(in the rows, 128 means zero)
Each row of numbers belongs to one of the elements below and depends on some of the facts about them. Some rows are named. Which element is each other row?

Some facts about the elements:
plosin -flizu-> keso; plosin -flizu-> gitro; plosin -flizu-> tarum
plosin -flizu-> braka; ploklem -flizu-> flenil; ploklem -flizu-> tregritron
ploklem -flizu-> drotras; ploklem -flizu-> gremuk; ploklem -flizu-> grasen
ploklem -flizu-> fitru; ploklem -flizu-> zuste; ploklem -flizu-> skabik
ploklem -flizu-> ripli; ploklem -flizu-> lifan; ploklem -flizu-> kitis
noplun -flizu-> drotras; noplun -flizu-> klopam; noplun -flizu-> voklok
noplun -flizu-> guva; noplun -flizu-> sibri; noplun -flizu-> nomel
noplun -flizu-> tutuzur; noplun -flizu-> guklol; noplun -flizu-> trustisko
lestuzim -flizu-> brebi; lestuzim -flizu-> zupem; lestuzim -flizu-> gitro
lestuzim -flizu-> voklok; lestuzim -flizu-> fitru; lestuzim -flizu-> kanas
lestuzim -flizu-> trigeles; lestuzim -flizu-> drepur; kupeplo -flizu-> firis
kupeplo -flizu-> drebrul; kupeplo -flizu-> toflis; kupeplo -flizu-> fata
kupeplo -flizu-> vota; kupeplo -flizu-> trese; kupeplo -flizu-> zuno
kupeplo -flizu-> plabugra; zolar -flizu-> brebi; zolar -flizu-> kleplak
zolar -flizu-> bivun; zolar -flizu-> niskom; zolar -flizu-> dretekur
zolar -flizu-> grakotil; kuful -flizu-> fitru; kuful -flizu-> fikoril
kuful -flizu-> gedron; kuful -flizu-> faskon; kuful -flizu-> bitrum
trestum -flizu-> pever; trestum -flizu-> ridro; trestum -flizu-> datru
trestum -flizu-> flimir; trestum -flizu-> kepen; grubrun -flizu-> gaplal
grubrun -flizu-> troklol; grubrun -flizu-> skadrur; grubrun -flizu-> skikla
grubrun -flizu-> brubo; grubrun -flizu-> guklol; grubrun -flizu-> grimer
grubrun -flizu-> mivipa; grubrun -flizu-> takli; grubrun -flizu-> saskek
dini -flizu-> vilem; dini -flizu-> drepur; dini -flizu-> dimi
stobuklo -flizu-> rifu; stobuklo -flizu-> flenil; stobuklo -flizu-> dresabral
stobuklo -flizu-> rusti; stobuklo -flizu-> puflok; stobuklo -flizu-> sizeron
stobuklo -flizu-> ragepo; stobuklo -flizu-> lustun; stobuklo -flizu-> guta
stobuklo -flizu-> grakotil; senen -flizu-> guvu; senen -flizu-> piplun
senen -flizu-> kanas; senen -flizu-> skulibul; zeduklik -flizu-> dresabral
zeduklik -flizu-> gizo; zeduklik -flizu-> rubus; zeduklik -flizu-> mivipa
plutol -flizu-> tregritron; plutol -flizu-> voklok; plutol -flizu-> bofin
plutol -flizu-> doskesil; plutol -flizu-> skabik; plutol -flizu-> skirar
plutol -flizu-> nubra; bregrol -flizu-> faza; bregrol -flizu-> vefuvar
bregrol -flizu-> klagren; bregrol -flizu-> grostisem; bregrol -flizu-> skirar
nabra -flizu-> keso; nabra -flizu-> futrim; nabra -flizu-> nekli
nabra -flizu-> klebrom; nabra -flizu-> kleplak; nabra -flizu-> bregodram
nabra -flizu-> dastu; nabra -flizu-> saskek; lidrem -flizu-> plefinil
lidrem -flizu-> plasapla; lidrem -flizu-> vefuvar; lidrem -flizu-> voklok
lidrem -flizu-> doskesil; lidrem -flizu-> skabik; lidrem -flizu-> stila
bravik -flizu-> stisu; bravik -flizu-> lustun; bravik -flizu-> grasen
bravik -flizu-> kegrir; bravik -flizu-> fikoril; bravik -flizu-> bivun
bravik -flizu-> nesko; bravik -flizu-> dastu; bravik -flizu-> bitrum
sira -flizu-> lotren; sira -flizu-> fata; sira -flizu-> tede
sira -flizu-> kuros; lagrus -flizu-> gaplal; lagrus -flizu-> kladibrus
lagrus -flizu-> truklel; lagrus -flizu-> skulibul; lagrus -flizu-> nesko
skizer -flizu-> kofur; skizer -flizu-> guvu; skizer -flizu-> dresabral
skizer -flizu-> tarum; skizer -flizu-> lustun; skizer -flizu-> skelir
skizer -flizu-> bivun; skizer -flizu-> nubra; skizer -flizu-> lofes
skizer -flizu-> kepen; posek -flizu-> klaplefles; posek -flizu-> legi
posek -flizu-> sibri; posek -flizu-> flimir; posek -flizu-> skatron
posek -flizu-> trustisko; flopo -flizu-> firis; flopo -flizu-> plasapla
flopo -flizu-> braklumir; flopo -flizu-> truskil; flopo -flizu-> ridro
flopo -flizu-> klebrom; flopo -flizu-> troklol; flopo -flizu-> flagi
flopo -flizu-> lifan; gestal -flizu-> ruru; gestal -flizu-> truskil
gestal -flizu-> fitru; gestal -flizu-> nisku; gestal -flizu-> skikla
gestal -flizu-> datru; gestal -flizu-> ragron; gestal -flizu-> mivipa
gestal -flizu-> pebrum; gestal -flizu-> klogril; liskim -flizu-> gaplal
liskim -flizu-> gremuk; liskim -flizu-> tarum; liskim -flizu-> lutruk
liskim -flizu-> zuste; liskim -flizu-> stila; liskim -flizu-> bitrum
liskim -flizu-> dodraklo; vudeben -flizu-> raplofan; vudeben -flizu-> puflok
vudeben -flizu-> sizeron; vudeben -flizu-> vota; vudeben -flizu-> nomel
brabe -flizu-> punar; brabe -flizu-> rusti; brabe -flizu-> nubra
brabe -flizu-> takli; brabe -flizu-> puges; nuzos -flizu-> lotren
nuzos -flizu-> kegrir; nuzos -flizu-> guta; nuzos -flizu-> vota
nuzos -flizu-> gaba; nuzos -flizu-> godro; nuzos -flizu-> plabugra
nuzos -flizu-> grirar; nuzos -flizu-> dodraklo; lasto -flizu-> gaplal
lasto -flizu-> legi; lasto -flizu-> lotro; lasto -flizu-> dresabral
lasto -flizu-> pasuk; lasto -flizu-> kleplak; lasto -flizu-> godro
brotelo -flizu-> faza; brotelo -flizu-> klaplefles; brotelo -flizu-> gaplal
brotelo -flizu-> punar; brotelo -flizu-> nekli; brotelo -flizu-> dopi
klarem -flizu-> drebrul; klarem -flizu-> skosaklas; klarem -flizu-> trese
megom -flizu-> faza; megom -flizu-> gebetur; megom -flizu-> troklol
megom -flizu-> guta; megom -flizu-> dopi; megom -flizu-> trigeles
megom -flizu-> flodrin; megom -flizu-> guklol; fepen -flizu-> klaplefles
fepen -flizu-> paplos; fepen -flizu-> futrim; fepen -flizu-> puflok
fepen -flizu-> klopam; fepen -flizu-> truklel; fepen -flizu-> doskesil
fepen -flizu-> tede; fepen -flizu-> tebrar; fepen -flizu-> gifle
plosin -tasko-> c; godro -tasko-> a; flimir -tasko-> d
stisu -tasko-> c; ploklem -tasko-> b; guta -tasko-> c
grimer -tasko-> a; grirar -tasko-> d; tebrar -tasko-> a
noplun -tasko-> a; lotro -tasko-> b; faskon -tasko-> a
drebrul -tasko-> a; niskom -tasko-> b; pasuk -tasko-> c
bofin -tasko-> a; lestuzim -tasko-> b; brebi -tasko-> d
tregritron -tasko-> b; skosaklas -tasko-> a; kupeplo -tasko-> a
zolar -tasko-> b; skadrur -tasko-> b; nisku -tasko-> c
zupem -tasko-> c; kuful -tasko-> a; plasapla -tasko-> a
mivipa -tasko-> c; skulibul -tasko-> c; truskil -tasko-> a
trestum -tasko-> c; pebrum -tasko-> b; fikoril -tasko-> c
bregodram -tasko-> a; firis -tasko-> c; ripli -tasko-> c
lutruk -tasko-> d; dastu -tasko-> a; stila -tasko-> b
ragepo -tasko-> a; skabik -tasko-> b; ruru -tasko-> b
tutuzur -tasko-> b; flagi -tasko-> a; takli -tasko-> d
punar -tasko-> b; dretekur -tasko-> a; raplofan -tasko-> b
vota -tasko-> a; skelir -tasko-> a; skatron -tasko-> a
grubrun -tasko-> a; tede -tasko-> a; sizeron -tasko-> c
klaplefles -tasko-> a; dodraklo -tasko-> b; rubus -tasko-> d
guvu -tasko-> c; guva -tasko-> c; drotras -tasko-> c
klagren -tasko-> c; klebrom -tasko-> b; dini -tasko-> b
stobuklo -tasko-> a; senen -tasko-> d; troklol -tasko-> a
braklumir -tasko-> c; zeduklik -tasko-> c; skikla -tasko-> c
plutol -tasko-> b; nomel -tasko-> a; dimi -tasko-> a
kegrir -tasko-> b; dopi -tasko-> b; kladibrus -tasko-> c
futrim -tasko-> c; ridro -tasko-> c; zuno -tasko-> a
puflok -tasko-> d; keso -tasko-> d; flenil -tasko-> d
gitro -tasko-> a; nekli -tasko-> a; bregrol -tasko-> c
trese -tasko-> a; klopam -tasko-> d; lotren -tasko-> a
nabra -tasko-> d; braka -tasko-> a; lofes -tasko-> c
lidrem -tasko-> a; bravik -tasko-> a; lifan -tasko-> a
zuste -tasko-> b; toflis -tasko-> d; sira -tasko-> b
pever -tasko-> a; saskek -tasko-> a; drepur -tasko-> b
plefinil -tasko-> d; vilem -tasko-> c; bivun -tasko-> d
kitis -tasko-> a; grasen -tasko-> b; gizo -tasko-> d
piplun -tasko-> b; grakotil -tasko-> c; lagrus -tasko-> c
legi -tasko-> a; gremuk -tasko-> c; vefuvar -tasko-> d
trustisko -tasko-> d; kepen -tasko-> a; rusti -tasko-> a
skizer -tasko-> b; kanas -tasko-> a; kuros -tasko-> b
posek -tasko-> b; fitru -tasko-> d; truklel -tasko-> c
gaba -tasko-> c; flopo -tasko-> c; flodrin -tasko-> c
gestal -tasko-> a; liskim -tasko-> b; vudeben -tasko-> a
voklok -tasko-> c; brabe -tasko-> c; datru -tasko-> a
doskesil -tasko-> b; gedron -tasko-> b; kleplak -tasko-> d
guklol -tasko-> b; paplos -tasko-> d; nuzos -tasko-> d
sibri -tasko-> a; dresabral -tasko-> d; lustun -tasko-> a
tarum -tasko-> d; ragron -tasko-> d; lasto -tasko-> a
kofur -tasko-> d; faza -tasko-> a; brotelo -tasko-> a
fata -tasko-> c; klogril -tasko-> c; klarem -tasko-> a
grostisem -tasko-> a; skirar -tasko-> b; gebetur -tasko-> a
puges -tasko-> a; gifle -tasko-> a; trigeles -tasko-> a
bitrum -tasko-> b; plabugra -tasko-> b; brubo -tasko-> b
nubra -tasko-> b; megom -tasko-> a; fepen -tasko-> a
gaplal -tasko-> b; rifu -tasko-> a; nesko -tasko-> d

Named rows:
drebrul: [108 127 132 172 113 147 133 159 149 205 129 103 140 181 106 140 140 193
 164 143 172 101  85 146 111 142  99 165  58 117 173 131 134  84 149  74
 164 135 111 170 126]
megom: [116 128 130 124 121 138 135 125 116 177 135 128 166 167 152 115 170 181
 104 157 149 133 106 117 131 133 165 117  74 139 153 139 151  98 102 120
 176 189 101 119 115]
gebetur: [125 144 126 155 102 142 109 152 120 168 143 123 157 160 136 130 159 166
 119 147 155 128 113 102 118 135 154 139  83 136 138 154 115  99 147 137
 183 153  90 145 134]
lifan: [113 138 120 153  99 140 116 161 134 160 144 128 152 154 153 134 164 175
 114 136 161 129 107 106 119 126 151 137  76 129 144 154 126 111 147 127
 181 139 104 158 120]
lustun: [138 125 115 168 107 134 107 155 143 160 157 105 159 156 149 127 159 159
 114 145 153 119 115 110 123 124 156 133  79 134 133 149 113 105 146 114
 188 154 100 145 133]
klaplefles: [126 136 125 155  93 142 111 151 132 169 144 122 166 162 144 129 154 167
 113 157 145 122 109  98 118 136 162 124  71 138 141 131 111 106 153 137
 179 140  92 154 122]
bregodram: [130 132 118 156 102 130 109 152 134 157 154 114 156 156 153 127 155 163
 103 151 153 128 112 101 124 131 154 136  79 136 135 147 119 109 151 119
 184 146  99 153 123]
gedron: [118 101  87 143 140  91 162 144 135  66 139  73  73 124 161 147 140 111
 177 114  90 164 147 154 187  76  93  94 143  52 104 186 152 156 106 179
 112  87 173 139 120]
bitrum: [143 117 100 131 129  94 154 128 113  86 150  81  81 123 143 148 121 102
 177 140  87 167 147 148 179  96  93  99 144  67 106 159 129 141 104 176
 109  93 165 128 133]
piplun: [211 143 106 126 109  95 114 144 105  77 174 135 120  90 122 177  63 103
 208 126  87 131 173 167 219 155  77  54 107  81 118 135  82  96  79 146
 106 134 170 110 146]
dodraklo: [151 121 116 133 126 102 159 119 109 108 141  82  86 132 132 142 108 107
 192 148  79 157 141 157 167 107  91  99 145  70 117 149 127 136 109 184
 105  84 156 131 136]
posek: [151 110 129  77 115  86 177  84  93 131 141 103  97 138 153 134 103 123
 149 186  59 178 134 141 175 137 100  85 153  83 134 110 153 121  71 181
 104 106 160 113 107]
kuros: [141 129 135 148 128 144 162  97 135 112 103  81 109 123 136 126  87  89
 242 153  61 130 126 177 171 102 115  72 105  75 138 111 132 128 108 218
  88  63 147 134 132]
skirar: [128 159 127 115 121 113 155 117  68 108 146 115  90 135 104 161 117 113
 200 152  88 174 155 138 162 109  90 104 159  83 116 171 127 124  97 209
 100 116 153 133 144]
guta: [111 138 138 136 159 134  86 126 150 117 123 143  78  80  93 136 125  96
 105 103 150 139  95 124 105 123 134 129 160 174 112  71 136 170 133 105
  54 108 103  96 159]
zupem: [126 137 131 132 156 112  72 141 146  98 124 154  75  65  89 160 132 117
 102  93 157 135 113 141 129 140 127 134 166 174 104  75 135 173 132  97
  64 123 103  99 155]
ragron: [124 124 142  84 118 145 161 110 133  76  73 184 178  98 158  83  90  97
 124  56 126  82 176 119  92 124 100 169 172 125 142 166 108 136 159 110
 156  96 190 149  80]

Rows to name:
No name comes twice in this set of rows, the named rows included.
[147 125 125 135 128 110 167 112 121 125 131  76  84 137 117 142  94 107
 213 148  77 148 132 166 164 109  76 111 136  68 134 136 134 124 112 173
  97  83 153 136 134] -> plabugra
[150 132 110 162 101 127  99 158 137 159 164 114 159 151 145 134 152 156
 111 143 157 118 120 106 128 130 145 133  73 129 134 152 107  96 140  98
 188 160 103 144 135] -> skelir
[106 139 139 119 139 124  86 126 143 123 126 157  87  79 100 145 130 111
  87 119 134 145  93 114 103 149 143 127 169 182 115  47 133 173 144 122
  51  89  98 110 147] -> guva
[148 117 110 167 113 115 110 159 146 158 167  83 143 174 136 132 161 156
  89 157 150 127 117 108 124 124 157 144  89 126 125 152 105 111 150  94
 192 165  95 142 140] -> dretekur
[117 118 125 129 122 153 134 121 133 177 132 126 173 171 162 114 161 176
 104 162 140 121 108 118 142 144 179  94  61 142 152 115 145  96 103 128
 174 176 102 127 116] -> fepen
[131 131 123 134  68 116 104 151 135 161 148 140 163 140 177 128 143 191
  97 139 150 136 102  87 126 162 129 143  75 139 154 133 121 105 150 113
 191 117 108 163  98] -> pever
[171 123 121 122 118  91 149 107 107 116 157  73  84 127 129 137  97  90
 175 165  67 164 139 138 158 108  89 110 154  71 120 136 116 127 113 174
 111  91 150 120 139] -> lotro
[125 121 129 116 102 133 120 122 137 166 127 139 167 147 197  99 166 191
 111 119 162 140  96 107 137 131 134 134  69 135 166 147 166 107  97 112
 191 167 110 120  96] -> gestal
[122 151 140 122 136 127  71 120 147 110 121 164  82  58 124 122 133 107
 113  77 159 148  88 119 105 123 108 145 162 176 119  83 150 174 125 112
  70  97 109  93 143] -> skikla
[ 94 104  89 182 126 142 124 182 164 120 136  98 144 155 176 127 199 170
 114 107 173 123 112 117 143  92 162 129  72 110 123 185 144 132 143 119
 183 144 110 157 117] -> faskon
[133 126 127  82 139  99 180  96  81 119 141 110 100 142 133 141 115 125
 172 161  74 180 144 148 181 115  98  91 153  78 125 143 164 122  60 190
 100 135 164 107 124] -> plutol
[115 107 111 140 133 132 136 136 140 164 141 117 161 171 164 115 174 175
  98 144 157 124 107 120 142 126 164 108  66 127 139 145 156 106 103 104
 180 185 111 122 116] -> bravik
[100 123 142  95 161 127 111 104 136 127 117 172  86  84 116 124 141 130
  85  95 151 151  82 129 115 135 122 123 158 176 129  60 183 164  88  94
  48 133 121  76 130] -> flopo
[115 111 129 133 122 143 142 118 138 185 132 109 163 179 157 110 162 177
 100 167 145 125  98 122 128 137 171 113  66 134 149 122 154  98 110 115
 171 177 104 121 114] -> vudeben

The same elements again, as new rows of numbers:
Some elements and their rows:
doskesil: [156 102 124 173 108 100  52 155 114 124 126 132 149]
sibri: [ 90 132 165 110 149 103 134 147 141 124 120  82 109]
puflok: [174 131 131 103 131 182 153 185 109 136 132  84 150]
brabe: [124 156 104 162 122 157 158 116 101 132 139 205  80]
plasapla: [ 97 129 160 118 142 111 143 109 160 115 128  93 125]
lifan: [ 96 125 160 109 143 109 140 103 156 117 121 100 126]
lidrem: [126 128 161 133 179 103 164  87 153 111 135 121  90]
nubra: [156  95 120 159 107  96  51 141 112 127 126 142 153]
skadrur: [148  92 124 168  96  90  80 145  98 134 115 135 154]
skosaklas: [101 107  87 110 160 122 159 108 243 106  67  90 137]
posek: [176  95 118 186 137  83  91 146  91 137 117 156 113]
nisku: [ 86 144 107 157  69 152 189  96 103 138 125 175 132]
guklol: [154  97 123 169 102  96  68 153 105 130 118 136 150]
trese: [ 97 115 107 110 154 123 151 124 218 114  78  90 127]
dimi: [ 82 190  72  88 166  32 148  98 133 118 207  26 143]
brotelo: [125 127 162 126 178 100 161  98 145 119 127 121  87]
ridro: [ 92 156 103 151  80 166 153 123 108 134 130 174 118]

Which element is each row?
No name comes twice in this set of rows, the named rows included.
[121 150 102 167 114 152 189  99  95 138 128 199  89] -> trestum
[ 94 133 155  99 145 102 135 102 154 121 133  88 123] -> trigeles
[162 106 133 196 104 101  56 139 123 106 139 135 155] -> skirar
[128 155 102 139 126 160 144 106 109 138 142 215  81] -> lagrus
[ 99 152  81 151  92 173 144 132 140 125 117 174 118] -> firis
[125 107  92 129 193 111 183  95 221 113  73 114 102] -> klarem
[131 159  97 142 127 156 154  90 109 132 146 216  85] -> plosin
[163  88 115 133 101 101  55  91 126 133 130 169 173] -> gedron
[181 138 151 143 127 187 162 155 121 107 159  87 164] -> vefuvar
[114 147  97 155 115 150 188 104  89 146 120 199  83] -> zeduklik
[183  93  92 178 150  89  79 171 119 134  93 151 107] -> sira
[204 126 115 116 169 176 188 165 114 134 127 114 123] -> nuzos

